Read these off the table that follows. Rows and columns are numbered from 0.
1) What is the top entry of the column that holds the smallest entry?
2) What is the bottom-left entry?
3) What is the entry in row 0 and column 2?
4) What is the entry in the top-left corner?
5) What is the entry in row 1 and column 0?
6) What is the entry in row 2 and column 0?
7) What is the entry just right of the centre entry?
8) What is the entry just right of the smallest entry?
[[ 19 -25  43 -92  25 -45 -36 -24   0  71 -32  22  43 -25  29]
 [ 20 -48  24  18  43  29 -47   7   0   9 -32  37  24  84 -18]
 [-12 -84  91  14 -55 -21   9 -13  45 -51 -50  29  91  68  10]
 [ -1  -8  18  30  51 -45  26  -1 -21 -58 -35  57  18  -9  41]
 [  9  -4   9  21   6 -44   7  17 -12 -46 -67  50   9  -8  30]
 [  5 -42  20  41  41  40  29  40 -18 -18  -7  28  20  72 -41]
 [ -5 -90  69  44   8 -58  -8 -14  41 -72 -52  61  69   9  27]]
1) -92
2) -5
3) 43
4) 19
5) 20
6) -12
7) -21
8) 25

[[-13  26  10  37   7 -38   8 -15  66 -31  10  66   7]
 [ 20  15  -1  57  -3  33  -9 -24  12  -5  -7   6 -22]
 [ -1  22  14  11  16  26  27   0 -15 -39  17   1  -1]
 [ 23  -3  74  22  32 -71 -38   8  43 -46   4   1  15]
 [-27 -38  52  -5  -5  -7  -6 -26  38  14  67 -27 -63]
 [-45  -8  18  49  46 -65 -49   0   0  21  -1  22 -20]
 [-38  23  25  24 -11  -4 -16  17   0  15  23  32  15]
 [ 34  11 -23  21  33 -48  45  -2  60 -13  -8  38  16]
 [-33  -5 -33  36   0  46  40  -4   5   4  49  26 -44]
 [ 63 -21   6   4   1   7  10 -58  37  39 -63 -13  19]]
Counting starts at 0.
Read off the entry at row 0, column 2.
10
The entry in row 2 and column 0: -1
The entry in the top-left corner: -13
Read off the entry directly above -45.
-27
The entry in the bottom-right corner is 19
Read off the entry just left of the largest entry.
-3
The top entry of the column that holds the smallest entry -> -38
Read off the entry at row 1, column 0.
20
The entry directly above the smallest entry -> 26
Read off the top-right entry.
7
The entry at row 1, column 2 is -1
Read off the entry just right of the largest entry.
22
The entry directly above 40: 45
The bottom entry of the column that holds the smallest entry is 7
Read off the entry in row 2 and column 1.
22
Read off the entry just left of the smallest entry.
32
The entry in row 0 and column 1: 26
Read off the bottom-left entry.
63

[[-55   0  -6  -9   1  58  30 -10  -9  32]
 [ -9  -8  -3  -2  -2 -28  42  -9  -5  49]
 [ 40 -15 -17 -16 -16  -2 -20 -16 -14  61]
 [  1  12  18   9  -7 -35 -17  35  26  -7]
 [ 26  -2  -9  -6 -12  12 -35  -4  -3   9]
 [  9   1   6  -2   2 -18 -11  -2   1 -29]
 [-21  10  11   3  -1  12  -7  26  16   2]
 [-50   8  14  16  10 -32  62   7  10 -19]
 [-49   5  12  14  10 -28  64   4   7 -19]
 [-45  -2 -11 -20   1 101  -2  -3 -11  40]
 [ 32  -8  -5  -8 -11 -21 -14  -4  -4  48]]
The second entry on the main diagonal is -8
The bottom entry of the column that holds the largest entry -> -21
Read off the entry just left of -29.
A: 1
The third entry, reading row by row is -6
The second entry on the diagonal from the top-right corner -> -5
Read off the largest entry in the last row.
A: 48
The first entry of the smallest entry's row is -55
The entry just left of 42 is -28
The bottom-left entry: 32
The entry directly below the smallest entry: -9
The third entry from the end, reading row by row: -4
The largest entry: 101
The entry directly above 5: 8
Read off the entry directly below -12.
A: 2
Read off the 2nd entry, reading row by row.
A: 0
Read off the last entry in the row that holds the largest entry.
A: 40
The entry in the top-right corner: 32
The 3rd entry on the main diagonal: -17
The entry directly below 5 -> -2
Read off the entry just right of 30.
A: -10
The largest entry in the last column: 61
Read off the entry just right of the largest entry.
A: -2
Read off the second entry from the end, reading row by row.
A: -4
Read off the smallest entry in the last column.
A: -29

x =
array([[-18,  47, -90,  69],
       [  6,  30, -13,  23],
       [-23,  61, -19,   7],
       [-56, -22,  11, -10]])
Rows and columns are numbered from 0.
The entry just left of 11: -22
Report the entry in the bottom-left corner.
Answer: -56
The entry in the top-left corner is -18
The entry at row 1, column 1 is 30
Report the entry at row 2, column 0.
Answer: -23
Report the entry in row 1 and column 0.
Answer: 6
Report the entry directly below -19.
Answer: 11
Report the entry just left of -90.
Answer: 47
The entry directly below the smallest entry -> -13
The bottom-right entry -> -10
Report the entry in the top-right corner.
Answer: 69

Read these off the row that follows.
1) The entry just right of 98?
2) The entry just left of 0?
9,-58,98,0,-26
1) 0
2) 98
